Here is a tiny trained network, its code and every weight. The questions are about switching its units off for an input and a class, where a switched-off unit gives its printed mean instead of its output.

import numpy as np


def w(rows, s, z=0):
    codes = np.array(rows[::2]) - 128.0
    scale = np.full(codes.shape[1], s)
    scale[-1] = z or s
    return codes * scale


def f(y):
    return np.maximum(y, 0)


def log_softmax(a):
    a = a - a.max(-1, keepdims=True)
    return a - np.log(np.exp(a).sum(-1, keepdims=True))


def net(x, mask):
    res = np.array(x, float).reshape(1, 7) / 4 @ E
    y = f(res @ A[0][:, :-1].T + A[0][:, -1])
    res = res + np.where(mask, y, B[0][:, -1]) @ B[0][:, :-1]
    return log_softmax(res[-1] @ U[:, :-1].T + U[:, -1])


A, B = {}, {}
E = w([
[114,105,222,139,149,2,83],'x0',
[180,185,122,14,58,150,149],'x1',
[71,138,202,158,30,92,198],'x2',
[93,80,197,17,207,80,158],'x3',
[73,73,119,122,152,185,134],'x4',
[155,73,118,114,168,110,79],'x5',
[19,231,117,165,173,109,23],'x6',
],0.0068)
A[0] = w([
[211,109,190,164,77,25,162,254],'neuron 1',
[172,157,126,137,165,93,52,169],'neuron 2',
[58,127,134,178,142,132,81,112],'neuron 3',
[134,105,71,102,81,225,220,216],'neuron 4',
[79,144,118,181,163,89,35,207],'neuron 5',
[21,127,127,140,121,65,166,176],'neuron 6',
[136,121,38,141,71,255,116,182],'neuron 7',
[97,166,195,116,64,109,165,196],'neuron 8',
],0.0087,0.0039)
B[0] = w([
[181,35,161,125,97,79,63,229],'neuron 1',
[154,123,17,136,116,141,16,198],'neuron 2',
[12,112,78,206,150,220,194,190],'neuron 3',
[208,208,163,99,233,125,237,254],'neuron 4',
[32,80,53,192,105,196,5,241],'neuron 5',
[108,147,166,243,108,84,112,206],'neuron 6',
[200,237,3,200,233,178,165,254],'neuron 7',
[148,178,182,206,28,67,169,206],'neuron 8',
],0.0058,0.0089)
U = w([
[161,71,202,152,51,68,122,186],'0',
[128,26,177,33,185,116,183,182],'1',
[173,193,88,124,173,196,195,5],'2',
[166,119,62,66,137,156,53,146],'3',
[74,194,180,98,107,124,173,110],'4',
[2,113,97,184,127,176,100,137],'5',
],0.0082,0.0016)

Each question gives the input, the list of numbers given to net, and the class t.
The units are the neurons (one row each of A and B). Each row of codes is followed by its name. A weight is (code - 128) times the scale printed after its matrix; where a second scale follows, it is the last column's (A, B and U).
mask holds one flag per neuron, in row order. A switched-off neuron (its flag False) gives its mean, the last column of its row in B, instead of its output. The means were averaged over made-up inputs and are rounded, as every weight is.
A unit's drop is (log p(t) with every unit on - log p(t) with that unit switched off) / (log p(t) with every unit on - log p(t) with every unit switched off).
The circuit of an input: a set's keep is (log p(t) with only the set's units on - log p(t) with every unit switched off) / (log p(t) with every unit on - log p(t) with every unit switched off). Starting from all 8 units, units are removed one at a time, each time the one whose removal leaves the highest keep (on an exact tie, the one counted first), for as long as the keep stays at least 0.8.
units of the circuit, in order: the units of the circuit, biggest drop first
unit that matters most: the unit with the biggest drop
drop of u: that unit's drop, to one decimal
input [0,2,2,-5,-7,0,1], class 0: unit that matters most -> neuron 1
input [6,5,-3,-5,-7,-5,1], class 0: units of the circuit, in order -> (neuron 7; neuron 1)
input [0,1,4,0,0,-2,2], class 0: units of the circuit, in order -> (neuron 7; neuron 8; neuron 5)
input [-4,-5,0,5,-7,0,-5], class 1: units of the circuit, in order -> (neuron 7; neuron 8; neuron 5)
input [1,6,2,-1,-3,-1,-2], class 0: units of the circuit, in order -> (neuron 1; neuron 7)
input [2,6,5,5,4,1,-3], class 0: units of the circuit, in order -> (neuron 8; neuron 1)
input [8,6,-8,6,7,-2,6], class 5: units of the circuit, in order -> (neuron 5; neuron 4)
input [0,-3,5,0,6,4,-6], class 1: units of the circuit, in order -> (neuron 4; neuron 5; neuron 7)
input [4,0,7,-1,2,-8,4], class 0: units of the circuit, in order -> (neuron 8; neuron 7)
input [4,6,4,5,3,8,-4], class 0: drop of neuron 5 -> -0.1
input [-8,7,-8,5,6,5,5], class 2: drop of neuron 7 -> 0.2
input [1,-5,3,-5,-2,-8,-5], class 0: drop of neuron 1 -> 0.4
